Below are the code and all the weights of a small trained network. Each question names an input and a class and asks about switching units off, where a switched-off unit gives its printed mean instead of its output.

import numpy as np


def w(rows, s, z=0):
    codes = np.array(rows[::2]) - 128.0
    scale = np.full(codes.shape[1], s)
    scale[-1] = z or s
    return codes * scale


def norm(h):
    return h / np.sqrt((h * h).mean(-1, keepdims=True) + 1e-5)


def f(y):
    return y / 2 * (1 + np.tanh(0.7978845608 * (y + 0.044715 * y**3)))


def log_softmax(a):
    a = a - a.max(-1, keepdims=True)
    return a - np.log(np.exp(a).sum(-1, keepdims=True))


def net(x, mask):
    res = np.array(x, float).reshape(1, 5) / 4 @ E
    u = 0
    for l in range(3):
        y = f(norm(res) @ A[l][:, :-1].T + A[l][:, -1])
        res = res + np.where(mask[u : u + 5], y, B[l][:, -1]) @ B[l][:, :-1]
        u += 5
    return log_softmax(norm(res)[-1] @ U[:, :-1].T + U[:, -1])


A, B = {}, {}
E = w([
[130,133,136],'x0',
[2,144,133],'x1',
[114,39,227],'x2',
[131,135,132],'x3',
[129,127,127],'x4',
],0.0043)
A[0] = w([
[131,145,129,105],'0.n0',
[245,211,49,95],'0.n1',
[71,254,90,3],'0.n2',
[242,68,209,63],'0.n3',
[82,213,74,45],'0.n4',
],0.0071,0.0015)
B[0] = w([
[128,120,105,125],'0.n0',
[29,118,244,253],'0.n1',
[142,105,44,194],'0.n2',
[181,106,54,231],'0.n3',
[161,123,70,180],'0.n4',
],0.011,0.0043)
A[1] = w([
[216,121,100,2],'1.n0',
[90,109,109,194],'1.n1',
[169,155,39,60],'1.n2',
[24,118,254,181],'1.n3',
[229,127,101,47],'1.n4',
],0.0087,0.00093)
B[1] = w([
[74,57,171,152],'1.n0',
[228,114,161,148],'1.n1',
[198,226,83,167],'1.n2',
[79,246,200,255],'1.n3',
[67,31,185,158],'1.n4',
],0.011,0.0073)
A[2] = w([
[178,75,106,1],'2.n0',
[86,127,124,106],'2.n1',
[130,231,253,187],'2.n2',
[183,133,105,24],'2.n3',
[190,128,137,205],'2.n4',
],0.013,0.0007)
B[2] = w([
[113,88,210,148],'2.n0',
[183,135,175,133],'2.n1',
[9,216,203,254],'2.n2',
[110,170,73,134],'2.n3',
[81,149,101,130],'2.n4',
],0.012)
U = w([
[68,188,192,216],'0',
[163,111,119,9],'1',
[150,4,172,209],'2',
[161,110,116,9],'3',
[164,108,117,7],'4',
[170,167,16,223],'5',
[158,106,114,2],'6',
],0.016,0.0064)

Each question gives the input, the list of numbers given to net, and the class t.
The units are the neurons (one row each of A and B). Each row of codes is followed by its name. A weight is (code - 128) times the scale printed after its matrix; where a second scale follows, it is the last column's (A, B and U).
mask holds one flag per neuron, layer by layer. A switched-off neuron (its flag False) gives its mean, the last column of its row in B, instead of its output. The means were averaged over made-up inputs and are rounded, as every weight is.
A unit's drop is (log p(t) with every unit on - log p(t) with that unit switched off) / (log p(t) with every unit on - log p(t) with every unit switched off).
The circuit of an input: a set's keep is (log p(t) with only the set's units on - log p(t) with every unit switched off) / (log p(t) with every unit on - log p(t) with every unit switched off). Starting from the 12 units with the biggest drops (on a tie, the unit counted first), units are removed one at a time, each time the one whose removal leaves the highest keep (on an exact tie, the one counted first), for as long as the keep stays at least 0.8.
units of the circuit, in order: the units of the circuit, biggest drop first
most important unit: the unit with the biggest drop
k most important neurons: the k neurons with the biggest drops, biggest first
top k neurons in layer l: the k neurons of layer l with the biggest drops, biggest first
drop when u is switched off: that unit's drop, to one decimal
input [-5,-1,4,4,3], class 2: most important unit => 0.n1
input [6,0,3,0,-8], class 2: units of the circuit, in order => 0.n1, 1.n3, 2.n2
input [-1,-5,1,6,-3], class 2: units of the circuit, in order => 1.n3, 2.n2
input [2,3,-8,5,-6], class 5: units of the circuit, in order => 1.n3, 2.n2
input [1,-6,1,-4,8], class 2: 3 most important neurons => 0.n3, 1.n3, 2.n2
input [7,0,7,8,4], class 2: 4 most important neurons => 0.n1, 0.n3, 1.n3, 2.n2
input [-4,3,0,4,7], class 5: units of the circuit, in order => 0.n1, 1.n3, 2.n2
input [0,1,0,6,-1], class 5: top 2 neurons in layer 1 => 1.n2, 1.n3
input [-2,5,0,7,2], class 5: 3 most important neurons => 0.n1, 1.n3, 2.n2
input [7,8,0,0,-4], class 5: top 2 neurons in layer 0 => 0.n1, 0.n2
input [-2,1,-7,-8,7], class 5: drop when 0.n2 is switched off => 1.1
input [0,7,-8,-5,1], class 5: drop when 2.n2 is switched off => 0.1
input [-4,1,-2,7,-8], class 5: drop when 1.n3 is switched off => 0.3
input [-2,5,-8,-1,3], class 5: most important neuron => 2.n2
